Each row of numbers belongs to one of the things below and depends on some of the facts about them. Some rows are named. Which thing is each other row?

There are 4 kinds of fact about the things: ω, Δ, β, ε.
ω: refers to; Δ: is of sort; β: uses; ε: belongs to class
gesofis	ω	kiklimo; klesto	ω	gideres; klesto	ω	stisko; seplo	ω	divafli; seplo	ω	klenu; seplo	ω	sitrum; seplo	ω	brastuzak; seplo	ω	tagegra; kebra	ω	stesku
kebra	ω	mefetu; kebra	ω	seflugul; dustal	ω	bapi; dustal	ω	rosu; dustal	ω	draklek; dustal	ω	dule; floklor	ω	fuzu; floklor	ω	brastuzak; grozo	ω	gizar
grozo	ω	bubu; grozo	ω	munur; grozo	ω	bitrak; grozo	ω	nagrasor; pofu	ω	fostuklas; pofu	ω	mutrik; pofu	ω	flepliri; pofu	ω	pugrol; pofu	ω	bitram
pofu	ω	klastidek; pofu	ω	gulan; pofu	ω	steku; flaba	ω	gideres; flaba	ω	rosu; flaba	ω	brazem; flaba	ω	draribo; flaba	ω	renur; flaba	ω	laklutrer
vivigo	ω	zeklon; vivigo	ω	tonuk; vivigo	ω	folol; dugretrak	ω	klastidek; stigo	ω	dotror; stigo	ω	dokovom; stigo	ω	steku; kode	ω	dibupa; kode	ω	dotror
kode	ω	tadrul; kode	ω	brazem; kode	ω	lepak; kode	ω	flelor; kode	ω	tiga; kode	ω	trigal; kode	ω	retus; kode	ω	dorem; kode	ω	bunim
triflo	ω	bapi; triflo	ω	tonuk; triflo	ω	stigal; triflo	ω	fleskor; faflal	ω	brazem; faflal	ω	lepak; faflal	ω	steku; faflal	ω	dorem; liski	ω	gideres
liski	ω	ziske; liski	ω	drilar; liski	ω	plobra; liski	ω	ledil; klefan	ω	stesku; klefan	ω	fostuklas; klefan	ω	gaflobrom; klefan	ω	dokovom; klefan	ω	ledil
triflir	ω	pluste; triflir	ω	traguskir; triflir	ω	vegra; triflir	ω	tonuk; triflir	ω	draribo; kodro	ω	tadrul; kodro	ω	butrum; kodro	ω	sogri; refol	ω	sotel
refol	ω	plugol; refol	ω	troplibuk; refol	ω	dorem; grosto	ω	gruklar; grosto	ω	traguskir; grosto	ω	bezo; grosto	ω	stisko; trubren	ω	skebul; trubren	ω	skidrol
trubren	ω	flelor; trubren	ω	tonuk; drifik	ω	gruklar; drifik	ω	bitrak; tagri	ω	zeklon; tagri	ω	skebul; tagri	ω	bratri; tagri	ω	drilar; rovom	ω	mefetu
rovom	ω	gizar; rovom	ω	brazem; rovom	ω	flelor; rovom	ω	troplibuk; plover	ω	klotan; plover	ω	felum; plover	ω	pugrol; plover	ω	retus; plover	ω	dizar
skilibo	ω	gruklar; skilibo	ω	laklutrer; skilibo	ω	steku; triskun	ω	skugos; triskun	ω	fleskes; triskun	ω	stika; triskun	ω	grigrel; triskun	ω	dokovom; triskun	ω	gragon
fliber	ω	pluste; fliber	ω	sigin; fliber	ω	traguskir; fliber	ω	midosar; fliber	ω	flape; fliber	ω	simu; rovas	ω	gideres; rovas	ω	stigal; rovas	ω	votran
rovas	ω	nagrasor; finos	ω	floflur; finos	ω	stika; finos	ω	vegra; finos	ω	klastidek; finos	ω	trigal; finos	ω	bunim; plifluk	ω	skebul; plifluk	ω	tragom
plifluk	ω	mutrik; plifluk	ω	brazem; plifluk	ω	vatre; plifluk	ω	seflugul; plifluk	ω	bubu; beder	ω	mefetu; beder	ω	rigril; beder	ω	mutrik; beder	ω	midosar
beder	ω	bubrek; klufum	ω	bapi; klufum	ω	traguskir; klufum	ω	stodo; druflun	ω	mefetu; druflun	ω	fleskes; druflun	ω	flelor; druflun	ω	bitram; druflun	ω	midosar
gesofis	Δ	967; dorem	Δ	776; sitrum	Δ	638; steku	Δ	31; klesto	Δ	776; mutrik	Δ	776; seplo	Δ	841; kebra	Δ	638; lepak	Δ	23
nagrasor	Δ	776; sogri	Δ	967; skidrol	Δ	776; lugek	Δ	776; midosar	Δ	776; tavel	Δ	638; pugrol	Δ	869; stika	Δ	776; dotror	Δ	776
stodo	Δ	23; renur	Δ	776; bratri	Δ	869; daklur	Δ	638; dustal	Δ	869; troplibuk	Δ	776; floklor	Δ	869; zupul	Δ	776; grozo	Δ	967
flape	Δ	776; vegra	Δ	869; mefetu	Δ	841; pofu	Δ	869; gaflobrom	Δ	638; flaba	Δ	776; rubrus	Δ	967; munur	Δ	31; draklek	Δ	23
dubri	Δ	869; zonufler	Δ	841; rigril	Δ	967; dule	Δ	776; vivigo	Δ	776; pluste	Δ	776; sotel	Δ	776; dugretrak	Δ	638; brazem	Δ	23
bunim	Δ	841; truka	Δ	638; bapi	Δ	869; stigo	Δ	23; kidrem	Δ	869; kode	Δ	776; stevo	Δ	869; votran	Δ	31; tadrul	Δ	869
bezo	Δ	869; trigal	Δ	967; triflo	Δ	841; fostuklas	Δ	776; grigrel	Δ	638; faflal	Δ	776; stigal	Δ	841; liski	Δ	776; ristus	Δ	967
bubrek	Δ	638; truklofur	Δ	869; sigin	Δ	31; klefan	Δ	776; plesilak	Δ	31; tonuk	Δ	967; flepliri	Δ	841; triflir	Δ	841; peros	Δ	869
kodro	Δ	776; tiga	Δ	869; bromen	Δ	967; divafli	Δ	869; refol	Δ	31; dokovom	Δ	776; grosto	Δ	776; gristos	Δ	776; fuzu	Δ	23
trubren	Δ	776; gigo	Δ	967; stesku	Δ	776; drifik	Δ	869; noflak	Δ	776; ziske	Δ	23; gulan	Δ	967; briro	Δ	638; retus	Δ	23
bregurur	Δ	869; simu	Δ	841; tagri	Δ	869; pebrar	Δ	776; klastidek	Δ	869; drusok	Δ	776; bubu	Δ	776; ledil	Δ	23; butrum	Δ	869
bretrupim	Δ	776; skugos	Δ	841; gruklar	Δ	869; floflur	Δ	841; gizar	Δ	776; gragon	Δ	638; rovom	Δ	869; bitrak	Δ	869; plover	Δ	638
skilibo	Δ	31; dibupa	Δ	31; triskun	Δ	841; klotan	Δ	638; stisko	Δ	841; nagre	Δ	776; peklal	Δ	776; fliber	Δ	776; folol	Δ	31
rosu	Δ	776; skatiskul	Δ	23; felum	Δ	638; trute	Δ	869; tragom	Δ	638; rovas	Δ	776; drilar	Δ	776; tagegra	Δ	869; pletal	Δ	776
gepla	Δ	31; flelor	Δ	776; plono	Δ	31; brastuzak	Δ	869; skebul	Δ	638; fleskor	Δ	776; vudrer	Δ	776; finos	Δ	776; bitram	Δ	638
gideres	Δ	776; zograbra	Δ	776; flasava	Δ	776; fiben	Δ	967; klenu	Δ	776; laklutrer	Δ	776; traguskir	Δ	776; dizar	Δ	638; draribo	Δ	31
plugol	Δ	776; plifluk	Δ	776; beder	Δ	776; seflugul	Δ	869; fleskes	Δ	776; zeklon	Δ	841; klufum	Δ	776; vatre	Δ	776; plobra	Δ	776
druflun	Δ	776; brustuplom	Δ	841; kiklimo	Δ	638; lepak	β	gigo; sogri	β	drilar; tavel	β	brazem; stodo	β	grozo; bratri	β	traguskir; daklur	β	draribo
dustal	β	bunim; zupul	β	ristus; grozo	β	tragom; pofu	β	klotan; draklek	β	lepak; dule	β	sotel; sotel	β	bratri; brazem	β	zeklon; tadrul	β	triflir
triflo	β	druflun; liski	β	vegra; ristus	β	sogri; truklofur	β	gristos; sigin	β	gaflobrom; klefan	β	stisko; plesilak	β	bromen; tonuk	β	stevo; triflir	β	kiklimo
tiga	β	tavel; refol	β	stodo; gristos	β	dule; trubren	β	tagegra; gigo	β	vudrer; stesku	β	pebrar; drifik	β	tonuk; retus	β	skatiskul; simu	β	drifik
bubu	β	finos; bretrupim	β	refol; gizar	β	nagre; gragon	β	dustal; bitrak	β	bubu; triskun	β	draklek; klotan	β	gragon; stisko	β	daklur; nagre	β	plifluk
fliber	β	troplibuk; folol	β	sigin; skatiskul	β	plesilak; felum	β	simu; tragom	β	pletal; tagegra	β	zupul; pletal	β	klastidek; vudrer	β	tadrul; finos	β	plugol
gideres	β	triskun; zograbra	β	dubri; draribo	β	bretrupim; plugol	β	sitrum; plifluk	β	fliber; seflugul	β	gizar; zeklon	β	gideres; druflun	β	klefan; kiklimo	β	seflugul
gesofis	ε	a; dorem	ε	a; sitrum	ε	d; steku	ε	a; klesto	ε	a; mutrik	ε	a; seplo	ε	a; kebra	ε	f; lepak	ε	f
nagrasor	ε	b; sogri	ε	e; skidrol	ε	e; lugek	ε	a; midosar	ε	c; tavel	ε	a; pugrol	ε	e; stika	ε	d; dotror	ε	c
stodo	ε	d; renur	ε	f; bratri	ε	b; daklur	ε	c; dustal	ε	b; troplibuk	ε	b; floklor	ε	d; zupul	ε	e; grozo	ε	a
flape	ε	b; vegra	ε	a; mefetu	ε	e; pofu	ε	f; gaflobrom	ε	d; flaba	ε	b; rubrus	ε	e; munur	ε	a; draklek	ε	a
dubri	ε	c; zonufler	ε	d; rigril	ε	f; dule	ε	d; vivigo	ε	c; pluste	ε	a; sotel	ε	b; dugretrak	ε	e; brazem	ε	c
bunim	ε	a; truka	ε	b; bapi	ε	a; stigo	ε	c; kidrem	ε	a; kode	ε	f; stevo	ε	d; votran	ε	a; tadrul	ε	c
bezo	ε	c; trigal	ε	e; triflo	ε	e; fostuklas	ε	b; grigrel	ε	c; faflal	ε	c; stigal	ε	a; liski	ε	b; ristus	ε	c
bubrek	ε	a; truklofur	ε	c; sigin	ε	e; klefan	ε	a; plesilak	ε	b; tonuk	ε	f; flepliri	ε	b; triflir	ε	e; peros	ε	a
kodro	ε	f; tiga	ε	a; bromen	ε	b; divafli	ε	f; refol	ε	c; dokovom	ε	b; grosto	ε	d; gristos	ε	a; fuzu	ε	a
trubren	ε	f; gigo	ε	a; stesku	ε	d; drifik	ε	d; noflak	ε	c; ziske	ε	b; gulan	ε	a; briro	ε	f; retus	ε	e
bregurur	ε	b; simu	ε	d; tagri	ε	f; pebrar	ε	b; klastidek	ε	b; drusok	ε	f; bubu	ε	e; ledil	ε	a; butrum	ε	b
bretrupim	ε	d; skugos	ε	c; gruklar	ε	c; floflur	ε	a; gizar	ε	d; gragon	ε	b; rovom	ε	b; bitrak	ε	a; plover	ε	b
skilibo	ε	b; dibupa	ε	a; triskun	ε	b; klotan	ε	c; stisko	ε	a; nagre	ε	b; peklal	ε	b; fliber	ε	d; folol	ε	c
rosu	ε	c; skatiskul	ε	a; felum	ε	a; trute	ε	a; tragom	ε	b; rovas	ε	e; drilar	ε	b; tagegra	ε	c; pletal	ε	a
gepla	ε	c; flelor	ε	c; plono	ε	d; brastuzak	ε	a; skebul	ε	b; fleskor	ε	d; vudrer	ε	d; finos	ε	c; bitram	ε	c
gideres	ε	d; zograbra	ε	b; flasava	ε	b; fiben	ε	c; klenu	ε	c; laklutrer	ε	a; traguskir	ε	e; dizar	ε	e; draribo	ε	f
plugol	ε	b; plifluk	ε	b; beder	ε	a; seflugul	ε	c; fleskes	ε	b; zeklon	ε	a; klufum	ε	a; vatre	ε	b; plobra	ε	e
druflun	ε	a; brustuplom	ε	b; kiklimo	ε	b

Known rows:
draklek: [-32   9 -34 -13 -16 -23   6 -23  26 -20  17 -19  15  17 -29   6   8  -5
  -1  -8 -35   0   5 -12 -45   5 -39]
lepak: [-19  17 -32 -20 -12 -30  -7  -9  12   6  -8 -13  23  11 -21   8  19  -1
   3  16 -31   2   3  -9 -46   9 -33]
kode: [-11  20 -18 -19 -23 -17 -20  13  12   9   4 -29  35  -6  -5  10  19   4
  -2  -3  -6  -4  -5 -26 -35   3 -14]
dorem: [-19  14 -23  -6 -20 -17  -7  -5  31 -17  33 -30  21   8  -3  20  11   1
  -1 -20 -20  -9   4 -18 -35  -7 -15]
tadrul: [-17  -5 -33  -3   5 -22   2   8   8   5   9 -20  20  27 -13 -34  -7  22
  20  11 -40   7  17 -20 -35   3  -3]
nagrasor: [  1  15 -39   2 -13 -30 -23  13  26  17  11 -28  29  11   9  -3  33   6
  -6   7  -8 -13   1 -10 -24   9 -27]
drifik: [ 16   4 -31  -4 -14 -25 -17  23  13  27  -6 -34  31   5 -20 -20  20  -5
   3  10  -8   4  -6 -21 -18   9 -12]
finos: [-27  -3 -19 -10 -13 -15 -14  19   4   9  13 -27  36  26   5 -29   4  18
  -5 -15 -22  11  -4 -31 -18  -4   5]
rigril: [  5  14 -34 -11 -20 -24 -19  -8  16  10   7 -20  23   2  -9  11  21   6
   5   5 -18  -4  -2 -24 -32   2  -9]
floklor: [ 13   4 -34  -3 -19 -22 -16  19   9  26  -6 -31  28   4 -14 -22  20  -1
   3  13  -7   0  -2 -26 -24  12 -14]
fuzu: [-11  11 -25  -4 -32 -24   6 -17  25 -10  31 -20  17  13 -19  15  11   0
   1 -21 -24   3   2 -13 -32  -1 -20]
skatiskul: [-11  11 -26  -3 -33 -23   6 -16  24 -10  32 -20  18  14 -17  17  10   0
   2 -21 -22   3   3 -13 -33  -2 -21]
stigo: [-21  -3 -11  -9 -19 -18  -2  14  -5  17  11 -27  34  30  -9 -28   5  10
   1 -12 -29  25   0 -15 -14  -3  -2]
lugek: [-17  13 -28  -5 -20 -20  -6  -7  34 -17  33 -24  22  10  -5  17  11   3
  -3 -22 -20  -9   1 -21 -34  -5 -15]
truklofur: [  2  -9 -33  -1 -10 -11  -6   8   5   8  17 -22  19  31  -4 -26   0  16
   7   2 -32  11  13 -29 -15  -6   5]
sitrum: [  5  13 -38  -1 -13 -26 -19  17  17  22  -2 -20  33  18  10  -7  28   6
  -2  15 -10  -7   0 -19 -26   4 -14]
dugretrak: [ -6  14 -33   7 -29 -32 -13  21  31   7   2 -44  29   2  -4  -6  29 -17
 -11  -6   1 -15 -10 -17 -32  15 -25]
votran: [  4   5 -32   1 -17 -12   3  -3  34 -18  33 -28  14   7 -20  12   1  -3
   8 -13 -19  -9   9 -27 -32  -5 -14]
munur: [  2   4 -32   2 -18 -12   3  -3  34 -18  29 -29  14   8 -18  12   1  -4
   8 -13 -20  -9  10 -28 -35  -6 -13]
mutrik: [-19  13 -25  -5 -24 -19  -6  -7  30 -18  33 -27  20   8  -3  18  10   3
  -2 -21 -19 -11   3 -22 -36  -4 -15]
vatre: [ -2  14 -39   3 -18 -31 -23  12  23  17   6 -28  27  13  13  -2  34   3
  -7   6  -9 -13   0 -13 -27   9 -23]

Which thing is each row?
No name comes twice in this set of rows, the named rows included.
[-16  13 -25  -6 -16 -20  -7  -4  35 -15  35 -28  23  10  -8  18  11   1
  -2 -22 -21  -7   1 -18 -32  -8 -16]	laklutrer
[-11  -7 -26  -4 -15 -18  -5   0   1  14  17 -16  24  36  -1 -23   5  20
   5  -5 -33  16  10 -19 -16  -3  -1]	skugos
[-16  24 -38   7  -4 -57 -11  21  30  18   6 -24  28   3   5 -11  23  19
  15  11 -13 -19   4  -1 -47  21 -18]	nagre
[ 26  11 -37  -6 -22 -18 -15  11  21   8  11 -19  18   4 -11  17  14   0
  -1   3 -12  -3   2 -36 -22  -4  -4]	draribo
[ -6  21 -24 -16 -26 -13 -14  12  11   6   5 -26  32  -4  -8   6  17   6
  -2   0  -3  -5  -3 -32 -39   5 -15]	kebra
[ -1  12 -44  12 -23 -41 -19   5  41   8   9 -27  27  11   4  -1  34  -6
 -13  -6  -3 -19 -11 -17 -28  13 -26]	traguskir
[ 10  12 -36  -1 -20 -26 -29  15  14  25   5 -21  33  17  18  -1  34   8
  -9   6  -7  -5  -2 -20 -16   1  -9]	bretrupim
[ -6   8 -29  -3 -28 -22   2 -17  26 -10  34 -20  16  11 -23  13   9   3
   3 -20 -22   0   4 -17 -30   0 -22]	stigal
[-17  16 -21 -14 -14 -12  -6   4  31 -14  41 -32  33  -1 -22   8   9   7
  -4 -29  -9  -4  -2 -21 -26  -2 -30]	klesto
[  6  12 -37   4 -26 -35 -11   3  16  24   6 -22  24  16  -3  -5  34   0
  -3   7 -13  -2   1  -3 -23  13 -30]	ziske
[-22   5 -37 -11 -16 -29 -15   3  11  14 -19 -36  23   9 -21 -23  27 -14
  -8  14 -20  -1  -1 -11 -38  23 -44]	triskun
[  8   7 -40   7 -22 -32 -21   2  22  21   5 -33  23  10   1  -8  33   1
   1   8 -13 -10   0 -11 -26  11 -18]	bromen

Now the same things, written a new way:
Named rows:
briro: [-58  40 -21  11  41  16  29  29  24  18 -15  12 -12]
rigril: [-47  44 -14  14  38  20  31  39  25  10 -10   5 -10]
bitrak: [ -8  34 -14 -10  27  13   4  62  -3  18 -34 -14 -24]
grozo: [ -7  45  -6   0  24   4  -3  49   0  45 -41  -1 -15]
munur: [-18  20  -5   9  34  15   9  50   6  33 -21 -22 -47]
seplo: [-27  11  -2   3  37  13   1  40   0  38 -26  -5 -50]
pletal: [-13  33  -3  -8  27   8   9  36   0  46 -36 -13 -27]
trute: [-20  22 -10  -1  49  13   4  65  -5  19 -32  -8 -37]
noflak: [-43  31  -9  13  34  23  31  24  22  26 -12   5 -19]
tagri: [-41  39 -18  14  44  23  18  42  26   5  -9  24  -9]
tadrul: [-39  36 -23 -31  13  31  24  48  19   1  -9   0  -4]
plesilak: [-29  42 -11   1   1  20  23  24  22  22  -1   8 -14]
kiklimo: [-55  27 -32 -35  19  31  24  32  21  28  -8  -5   2]
refol: [-21  63   1  15   2   9  15  35  22  42  -1  21  -1]
plifluk: [-40  31 -17 -21  18  36  16  28  37  38  -7   5   0]
peklal: [-43  29 -10  14  35  22  31  26  23  23 -11   5 -18]
tavel: [-24  42 -14 -10   9  12  10  34  -8  28 -53 -14 -39]
kebra: [-58  46 -18  15  37  22  27  36  31  22 -20  15 -15]
gaflobrom: [-50  38 -20  13  30  23  36  47  13  26 -17   8 -16]
stevo: [-36  28 -17  11  36  24  26  55   5  12 -11  20 -16]
bunim: [-22  26   2   6  34  18  13  57   6  32 -27 -23 -45]

Which thing is each row?
No name comes twice in this set of rows, the named rows included.
[  1  45  -7   2  17   2   7  46  -2  49 -24 -20 -22]	stisko
[-26  23  -2   7  39  22   6  47  12  40 -41 -11 -41]	beder
[-45  35  -6  17  30  28  26  31  30  29 -18  11 -20]	faflal
[-10  35  -9 -13   7  11  -1  53  -1  26 -16 -13 -39]	skatiskul
[-40  20 -24 -29  17  40  26  37  29  40   1 -11   4]	gizar
[-50  35  -5  17  36  25  27  22  33  24 -11  15 -17]	kodro
[-27  41 -16 -14  16  14  24  34   3   7  -7  14  -2]	tagegra
[-41  31  -8  16  28  27  39  37  16  29 -14   2 -18]	stika
[ -3  40  -9   0 -10  16  15  23   0  15 -47 -22 -52]	zeklon
[-25  47 -21  -2  18  18  23  41  14   7 -11  11  -3]	bratri
[-37  35 -11  20  25  25  22  34  31  22  -3  10 -24]	skilibo

